Below is a small trained network, with its code and all its weights. Each question gives an input and a target symbol and asks what happens when units are switched off, that is, made to give their printed mean instead of their output.

import numpy as np


def w(rows, s, z=0):
    codes = np.array(rows[::2]) - 128.0
    scale = np.full(codes.shape[1], s)
    scale[-1] = z or s
    return codes * scale


def f(y):
    return np.maximum(y, 0)


def softmax(a):
    e = np.exp(a - a.max(-1, keepdims=True))
    return e / e.sum(-1, keepdims=True)


def log_softmax(a):
    a = a - a.max(-1, keepdims=True)
    return a - np.log(np.exp(a).sum(-1, keepdims=True))


def net(x, mask):
    ids = ['ΓΦβδζθξπτ'.index(c) for c in x.split()]
    T = len(ids)
    res = E[ids] + P[:T]
    q, k, v = (res @ M[0].T for M in (Q, K, V))
    z = softmax(np.where(np.tri(T) > 0, q @ k.T / 2**0.5, -1e9)) @ v
    res = res + np.where(mask[0], z, O[0][:, -1]) @ O[0][:, :-1]
    y = f(res @ A[0][:, :-1].T + A[0][:, -1])
    res = res + np.where(mask[1:13], y, B[0][:, -1]) @ B[0][:, :-1]
    return log_softmax(res[-1] @ U[:, :-1].T + U[:, -1])


Q, K, V, O, A, B = {}, {}, {}, {}, {}, {}
E = w([
[12,125,123],'Γ',
[150,32,226],'Φ',
[40,82,130],'β',
[34,95,126],'δ',
[153,147,111],'ζ',
[191,105,170],'θ',
[159,179,4],'ξ',
[33,94,127],'π',
[91,240,228],'τ',
],0.013)
P = w([
[137,3,104],'0',
[97,132,145],'1',
[96,135,147],'2',
[100,135,146],'3',
[102,130,145],'4',
[99,132,141],'5',
[99,128,143],'6',
[97,128,140],'7',
[99,125,139],'8',
],0.013)
Q[0] = w([
[1,86,70],'h0',
[28,21,183],'h0',
],0.0085)
K[0] = w([
[127,42,16],'h0',
[106,6,151],'h0',
],0.013)
V[0] = w([
[169,232,3],'h0',
[245,11,38],'h0',
],0.0058)
O[0] = w([
[42,54,105,3],'h0',
[189,132,1,162],'h0',
],0.0079,0.0052)
A[0] = w([
[121,68,48,125],'n0',
[131,151,188,114],'n1',
[190,186,6,200],'n2',
[132,137,230,127],'n3',
[146,136,217,160],'n4',
[146,3,134,250],'n5',
[244,161,93,48],'n6',
[100,108,52,226],'n7',
[146,207,77,108],'n8',
[43,100,168,253],'n9',
[46,110,164,230],'n10',
[124,206,109,150],'n11',
],0.012,0.005)
B[0] = w([
[42,131,124,192],'n0',
[115,106,99,197],'n1',
[127,54,94,230],'n2',
[116,73,74,241],'n3',
[105,70,78,233],'n4',
[199,184,140,189],'n5',
[99,104,246,148],'n6',
[102,192,92,225],'n7',
[175,101,110,165],'n8',
[134,155,191,254],'n9',
[113,144,194,243],'n10',
[202,138,106,181],'n11',
],0.014,0.0088)
U = w([
[155,249,205,117],'Γ',
[239,44,136,139],'Φ',
[191,164,98,207],'β',
[164,165,122,155],'δ',
[69,78,130,228],'ζ',
[131,85,40,2],'θ',
[60,134,112,5],'ξ',
[173,166,129,249],'π',
[101,132,217,4],'τ',
],0.011,0.0038)

Each question gives the input, a string of symbols that net reads in full, and the target symbol t.
The units are the heads (2 rows each of Q, K, V and O) and the neurons (one row each of A and B). Each row of codes is followed by its name. A weight is (code - 128) times the scale printed after its matrix; where a second scale follows, it is the last column's (O, A, B and U).
mask holds one flag per unit, heads first, then neurons. A switched-off unit (its flag False) gives its mean, the last column of its rows in O or B, instead of its output. The means were averaged over made-up inputs and are rounded, as every weight is.
A unit's drop is (log p(t) with every unit on - log p(t) with that unit switched off) / (log p(t) with every unit on - log p(t) with every unit switched off).
The circuit of an input: a set's keep is (log p(t) with only the set's units on - log p(t) with every unit switched off) / (log p(t) with every unit on - log p(t) with every unit switched off). Starting from the 12 units with the biggest drops (on a tie, the unit counted first), units are removed one at a time, each time the one whose removal leaves the highest keep (on an exact tie, the one counted first), for as long as the keep stays at least 0.8.
units of the circuit, in order: the units of the circuit, biggest drop first
top k neurons: the k neurons with the biggest drops, biggest first
drop of u: that unit's drop, to one decimal
input ξ Φ Φ Γ, target ξ: units of the circuit, in order : [h0, n7, n0]
input θ τ ζ ξ Γ ζ Φ τ θ, target ζ: units of the circuit, in order : [h0, n4]
input Φ ξ Γ β β, target Φ: top 2 neurons : [n2, n6]
input θ θ ζ θ ξ, target θ: top neuron : [n2]
input ξ β Γ β ζ θ δ, target ξ: top 2 neurons : [n0, n7]
input Γ ξ ξ θ ξ τ, target ζ: top 4 neurons : [n3, n4, n1, n5]
input τ Γ π, target τ: top 2 neurons : [n9, n10]
input τ β β, target τ: top 2 neurons : [n9, n10]
input τ θ Φ Γ β Γ Γ, target τ: drop of n5 : 0.1
input θ π Γ θ Γ Γ π, target θ: drop of n10 : 0.2
input Φ Φ Γ θ θ ζ, target Φ: drop of n8 : 0.1
